Below is a small trained network, with its code and all its weights. Each question gives an input and a target symbol and asks what happens when units are switched off, that is, made to give their printed mean instead of their output.

import numpy as np


def w(rows, s, z=0):
    codes = np.array(rows[::2]) - 128.0
    scale = np.full(codes.shape[1], s)
    scale[-1] = z or s
    return codes * scale


def f(y):
    return np.maximum(y, 0)


def softmax(a):
    e = np.exp(a - a.max(-1, keepdims=True))
    return e / e.sum(-1, keepdims=True)


def log_softmax(a):
    a = a - a.max(-1, keepdims=True)
    return a - np.log(np.exp(a).sum(-1, keepdims=True))


def net(x, mask):
    ids = ['αβγδεζηθλμξπστφψ'.index(c) for c in x.split()]
    T = len(ids)
    res = E[ids] + P[:T]
    u = 0
    for l in range(2):
        r = res
        for j in range(2):
            rows = slice(2 * j, 2 * j + 2)
            q, k, v = (r @ M[l][rows].T for M in (Q, K, V))
            z = softmax(np.where(np.tri(T) > 0, q @ k.T / 2**0.5, -1e9)) @ v
            o = O[l][rows]
            res = res + np.where(mask[u + j], z, o[:, -1]) @ o[:, :-1]
        u += 2
        y = f(res @ A[l][:, :-1].T + A[l][:, -1])
        res = res + np.where(mask[u : u + 8], y, B[l][:, -1]) @ B[l][:, :-1]
        u += 8
    return log_softmax(res[-1] @ U[:, :-1].T + U[:, -1])


Q, K, V, O, A, B = {}, {}, {}, {}, {}, {}
E = w([
[155,23,172],'α',
[142,92,10],'β',
[223,56,106],'γ',
[100,190,132],'δ',
[175,76,133],'ε',
[213,142,183],'ζ',
[141,130,102],'η',
[141,118,92],'θ',
[90,95,223],'λ',
[103,201,125],'μ',
[38,94,112],'ξ',
[105,6,143],'π',
[219,176,228],'σ',
[153,105,98],'τ',
[103,205,130],'φ',
[98,98,102],'ψ',
],0.019)
P = w([
[96,54,91],'0',
[91,65,96],'1',
[82,70,79],'2',
[81,83,68],'3',
[80,103,61],'4',
[75,110,38],'5',
[72,110,37],'6',
[67,117,31],'7',
[70,116,20],'8',
[67,125,19],'9',
[69,131,11],'10',
[69,126,13],'11',
[66,113,2],'12',
],0.0051)
Q[0] = w([
[101,169,198],'0.h0',
[233,65,43],'0.h0',
[130,114,102],'0.h1',
[3,72,137],'0.h1',
],0.0073)
K[0] = w([
[189,53,119],'0.h0',
[125,59,157],'0.h0',
[246,131,237],'0.h1',
[90,106,1],'0.h1',
],0.0068)
V[0] = w([
[123,1,109],'0.h0',
[157,159,141],'0.h0',
[72,175,158],'0.h1',
[151,150,203],'0.h1',
],0.0067)
O[0] = w([
[149,137,167,254],'0.h0',
[138,118,253,94],'0.h0',
[168,134,173,78],'0.h1',
[134,114,100,103],'0.h1',
],0.011,0.0041)
A[0] = w([
[67,102,50,162],'0.n0',
[146,93,101,109],'0.n1',
[96,167,236,4],'0.n2',
[189,102,90,165],'0.n3',
[99,140,178,126],'0.n4',
[36,155,201,133],'0.n5',
[67,208,254,80],'0.n6',
[77,101,198,121],'0.n7',
],0.0095,0.003)
B[0] = w([
[27,119,131,255],'0.n0',
[211,194,35,179],'0.n1',
[162,191,17,155],'0.n2',
[153,166,63,218],'0.n3',
[51,208,52,149],'0.n4',
[96,161,168,182],'0.n5',
[149,253,23,185],'0.n6',
[89,51,83,176],'0.n7',
],0.0052,0.0054)
Q[1] = w([
[185,91,137],'1.h0',
[8,137,1],'1.h0',
[89,192,7],'1.h1',
[175,164,92],'1.h1',
],0.013)
K[1] = w([
[228,40,142],'1.h0',
[49,117,30],'1.h0',
[95,151,79],'1.h1',
[52,5,146],'1.h1',
],0.014)
V[1] = w([
[92,38,89],'1.h0',
[159,1,31],'1.h0',
[159,144,102],'1.h1',
[82,81,202],'1.h1',
],0.0098)
O[1] = w([
[26,193,26,229],'1.h0',
[221,95,25,255],'1.h0',
[254,22,199,123],'1.h1',
[94,9,133,99],'1.h1',
],0.0051,0.0073)
A[1] = w([
[9,115,191,63],'1.n0',
[161,97,55,129],'1.n1',
[112,176,108,181],'1.n2',
[178,134,85,168],'1.n3',
[104,79,111,111],'1.n4',
[182,161,108,162],'1.n5',
[133,196,190,26],'1.n6',
[124,175,191,255],'1.n7',
],0.012,0.0073)
B[1] = w([
[180,92,202,171],'1.n0',
[109,165,147,255],'1.n1',
[138,102,179,207],'1.n2',
[117,135,181,225],'1.n3',
[174,64,142,166],'1.n4',
[189,165,152,193],'1.n5',
[207,254,68,147],'1.n6',
[85,79,181,183],'1.n7',
],0.009,0.013)
U = w([
[126,99,129,68],'α',
[91,119,166,107],'β',
[72,42,176,141],'γ',
[11,145,90,239],'δ',
[144,106,99,253],'ε',
[69,150,135,243],'ζ',
[114,37,76,171],'η',
[94,126,162,99],'θ',
[200,108,86,9],'λ',
[195,10,109,90],'μ',
[110,120,110,185],'ξ',
[106,118,121,175],'π',
[106,213,71,42],'σ',
[170,41,178,98],'τ',
[90,137,162,62],'φ',
[153,142,159,25],'ψ',
],0.012,0.0051)

Each question gives the input, a string of symbols that net reads in full, and the target symbol t.
The units are the heads (2 rows each of Q, K, V and O) and the neurons (one row each of A and B). Each row of codes is followed by its name. A weight is (code - 128) times the scale printed after its matrix; where a second scale follows, it is the last column's (O, A, B and U).
mask holds one flag per unit, layer by layer, with each layer's heads first. A switched-off unit (its flag False) gives its mean, the last column of its rows in O or B, instead of its output. The means were averaged over made-up inputs and are rounded, as every weight is.
A unit's drop is (log p(t) with every unit on - log p(t) with that unit switched off) / (log p(t) with every unit on - log p(t) with every unit switched off).
unit that matters most: the unit with the biggest drop
k most important neurons: the k neurons with the biggest drops, biggest first
heads that matter: for each layer, one digit per head in row order, 1 if its drop is at least 0.15 and else 0, layers parted by /
drop of u: that unit's drop, to one decimal
input α α π ε ζ ξ θ τ α β ζ δ, target σ: heads that matter => 01 / 11
input ξ γ ζ γ α β φ, target σ: unit that matters most => 0.h1
input γ γ μ ζ σ, target ψ: 3 most important neurons => [1.n6 1.n7 1.n5]
input ξ ξ β ζ π α η, target σ: heads that matter => 10 / 10
input ξ ξ λ τ δ, target δ: 4 most important neurons => [0.n0 1.n5 0.n6 1.n4]
input η μ ξ θ π ξ σ δ, target δ: 2 most important neurons => [1.n5 0.n6]
input ξ ξ ζ λ π, target η: heads that matter => 00 / 10
input θ θ ξ ζ η σ β η, target σ: heads that matter => 00 / 11
input τ λ φ τ α γ μ δ θ τ σ σ ξ, target γ: 3 most important neurons => [1.n0 0.n0 0.n5]
input ζ ψ δ ξ ξ λ, target δ: 4 most important neurons => [0.n6 0.n2 0.n7 1.n5]
input η σ η ζ ψ δ ζ ζ, target τ: heads that matter => 00 / 10
input γ η η β ε ζ β π ζ μ, target σ: heads that matter => 00 / 11
input φ μ ξ φ, target δ: heads that matter => 10 / 11
input φ λ ε γ β ζ δ β, target σ: 2 most important neurons => [1.n1 0.n1]
input γ α η ξ γ ζ δ ξ σ ξ ζ θ, target δ: unit that matters most => 1.h0
input ξ γ α τ ζ α δ φ θ π π θ, target δ: 3 most important neurons => [0.n0 1.n0 1.n5]
input γ δ ψ β ξ τ ξ λ δ μ ξ ξ η, target δ: 3 most important neurons => [0.n0 0.n7 1.n0]
input β ζ ξ η σ δ ε α η ζ β, target σ: 2 most important neurons => [1.n1 0.n0]
input η α λ λ ζ, target τ: drop of 1.h0 => 0.9
input φ ξ δ η π β θ δ φ σ φ λ, target σ: unit that matters most => 0.n0
input δ σ ψ ζ μ τ γ δ ξ λ η, target δ: drop of 0.h0 => 0.1
input μ ξ ε σ γ, target λ: drop of 0.n3 => 0.2
input γ ε γ μ α π μ μ ξ, target γ: drop of 1.n0 => 1.0
